Below are the code and all the weights of a small trained network. Each question names an input and a class and asks about switching units off, where a switched-off unit gives its printed mean instead of its output.

import numpy as np


def w(rows, s, z=0):
    codes = np.array(rows[::2]) - 128.0
    scale = np.full(codes.shape[1], s)
    scale[-1] = z or s
    return codes * scale


def norm(h):
    return h / np.sqrt((h * h).mean(-1, keepdims=True) + 1e-5)


def f(y):
    return y / 2 * (1 + np.tanh(0.7978845608 * (y + 0.044715 * y**3)))


def log_softmax(a):
    a = a - a.max(-1, keepdims=True)
    return a - np.log(np.exp(a).sum(-1, keepdims=True))


def net(x, mask):
    res = np.array(x, float).reshape(1, 6) / 4 @ E
    u = 0
    for l in range(4):
        y = f(norm(res) @ A[l][:, :-1].T + A[l][:, -1])
        res = res + np.where(mask[u : u + 10], y, B[l][:, -1]) @ B[l][:, :-1]
        u += 10
    return log_softmax(norm(res)[-1] @ U[:, :-1].T + U[:, -1])


A, B = {}, {}
E = w([
[155,254,99],'x0',
[70,105,166],'x1',
[79,39,60],'x2',
[105,99,130],'x3',
[54,200,114],'x4',
[202,101,100],'x5',
],0.0087)
A[0] = w([
[255,208,164,254],'0.n1',
[227,113,145,176],'0.n2',
[106,193,241,188],'0.n3',
[133,167,98,197],'0.n4',
[124,163,96,97],'0.n5',
[105,106,155,100],'0.n6',
[126,97,138,58],'0.n7',
[106,159,207,67],'0.n8',
[125,188,70,85],'0.n9',
[133,102,152,76],'0.n10',
],0.015,0.0033)
B[0] = w([
[190,146,65,255],'0.n1',
[175,124,94,192],'0.n2',
[96,176,5,202],'0.n3',
[117,158,147,164],'0.n4',
[107,151,155,143],'0.n5',
[122,103,98,136],'0.n6',
[153,98,117,129],'0.n7',
[97,174,106,152],'0.n8',
[87,171,181,169],'0.n9',
[169,87,150,130],'0.n10',
],0.03,0.0098)
A[1] = w([
[106,76,180,87],'1.n1',
[196,120,203,98],'1.n2',
[112,69,124,27],'1.n3',
[72,2,134,57],'1.n4',
[83,21,136,105],'1.n5',
[132,148,106,6],'1.n6',
[229,156,95,98],'1.n7',
[204,157,168,29],'1.n8',
[152,190,49,188],'1.n9',
[151,166,94,124],'1.n10',
],0.011,0.002)
B[1] = w([
[173,52,130,129],'1.n1',
[176,74,76,123],'1.n2',
[136,91,170,136],'1.n3',
[177,9,180,186],'1.n4',
[148,40,175,175],'1.n5',
[74,171,143,131],'1.n6',
[240,121,92,208],'1.n7',
[135,150,114,131],'1.n8',
[76,251,74,255],'1.n9',
[124,187,102,175],'1.n10',
],0.014,0.0072)
A[2] = w([
[150,118,97,219],'2.n1',
[96,66,110,40],'2.n2',
[219,61,254,172],'2.n3',
[164,167,169,115],'2.n4',
[212,216,234,58],'2.n5',
[195,100,151,52],'2.n6',
[115,85,105,148],'2.n7',
[168,152,54,255],'2.n8',
[119,124,55,79],'2.n9',
[47,55,167,24],'2.n10',
],0.0098,0.0013)
B[2] = w([
[88,134,93,169],'2.n1',
[49,129,109,138],'2.n2',
[15,179,3,208],'2.n3',
[167,116,164,129],'2.n4',
[199,155,251,138],'2.n5',
[143,97,48,150],'2.n6',
[72,135,103,142],'2.n7',
[57,149,90,255],'2.n8',
[40,178,124,176],'2.n9',
[111,70,108,159],'2.n10',
],0.015,0.0052)
A[3] = w([
[177,188,183,221],'3.n1',
[214,90,225,170],'3.n2',
[143,174,232,154],'3.n3',
[62,95,88,130],'3.n4',
[116,142,200,101],'3.n5',
[247,116,179,126],'3.n6',
[112,119,118,5],'3.n7',
[126,107,198,32],'3.n8',
[142,175,163,39],'3.n9',
[139,80,148,154],'3.n10',
],0.011,0.0022)
B[3] = w([
[204,109,193,205],'3.n1',
[197,106,79,108],'3.n2',
[196,70,201,144],'3.n3',
[40,197,113,252],'3.n4',
[193,72,118,106],'3.n5',
[254,161,129,142],'3.n6',
[111,134,109,101],'3.n7',
[154,74,50,94],'3.n8',
[170,128,185,129],'3.n9',
[89,133,122,142],'3.n10',
],0.018,0.0027)
U = w([
[178,177,73,199],'0',
[98,134,235,1],'1',
[55,9,146,156],'2',
[91,156,133,109],'3',
],0.015,0.0071)

Each question gives the input, the list of numbers given to net, and the class t.
The units are the neurons (one row each of A and B). Each row of codes is followed by its name. A weight is (code - 128) times the scale printed after its matrix; where a second scale follows, it is the last column's (A, B and U).
mask holds one flag per neuron, layer by layer. A switched-off neuron (its flag False) gives its mean, the last column of its row in B, instead of its output. The means were averaged over made-up inputs and are rounded, as every weight is.
A unit's drop is (log p(t) with every unit on - log p(t) with that unit switched off) / (log p(t) with every unit on - log p(t) with every unit switched off).
k most important neurons: the k neurons with the biggest drops, biggest first
top k neurons in layer l: the k neurons of layer l with the biggest drops, biggest first
drop of u: that unit's drop, to one decimal
input [5,-4,2,-1,8,0], class 1: most important neuron	0.n9
input [7,-2,4,4,6,4], class 1: 2 most important neurons	0.n3, 0.n9
input [-5,-6,7,4,-1,4], class 2: 2 most important neurons	0.n1, 0.n3
input [6,7,8,0,1,4], class 1: 3 most important neurons	0.n1, 0.n3, 1.n4
input [7,-8,7,3,-1,0], class 1: 2 most important neurons	0.n9, 0.n3
input [-5,3,-1,-5,-1,3], class 2: 2 most important neurons	0.n1, 0.n3
input [7,0,5,3,6,1], class 1: 2 most important neurons	0.n3, 0.n1
input [2,0,4,4,4,-3], class 1: 3 most important neurons	0.n1, 0.n3, 2.n3
input [-1,-1,5,0,-4,-2], class 2: top 2 neurons in layer 0	0.n1, 0.n3
input [1,2,6,-7,8,3], class 1: top 2 neurons in layer 0	0.n3, 0.n1
input [-3,-2,6,8,3,7], class 2: drop of 0.n3	0.2
input [-7,7,-1,-5,-4,-6], class 2: drop of 0.n1	0.6
input [-4,8,0,-8,-6,-4], class 2: drop of 0.n1	0.7
input [0,-1,5,2,-7,-7], class 2: top neuron in layer 0	0.n1
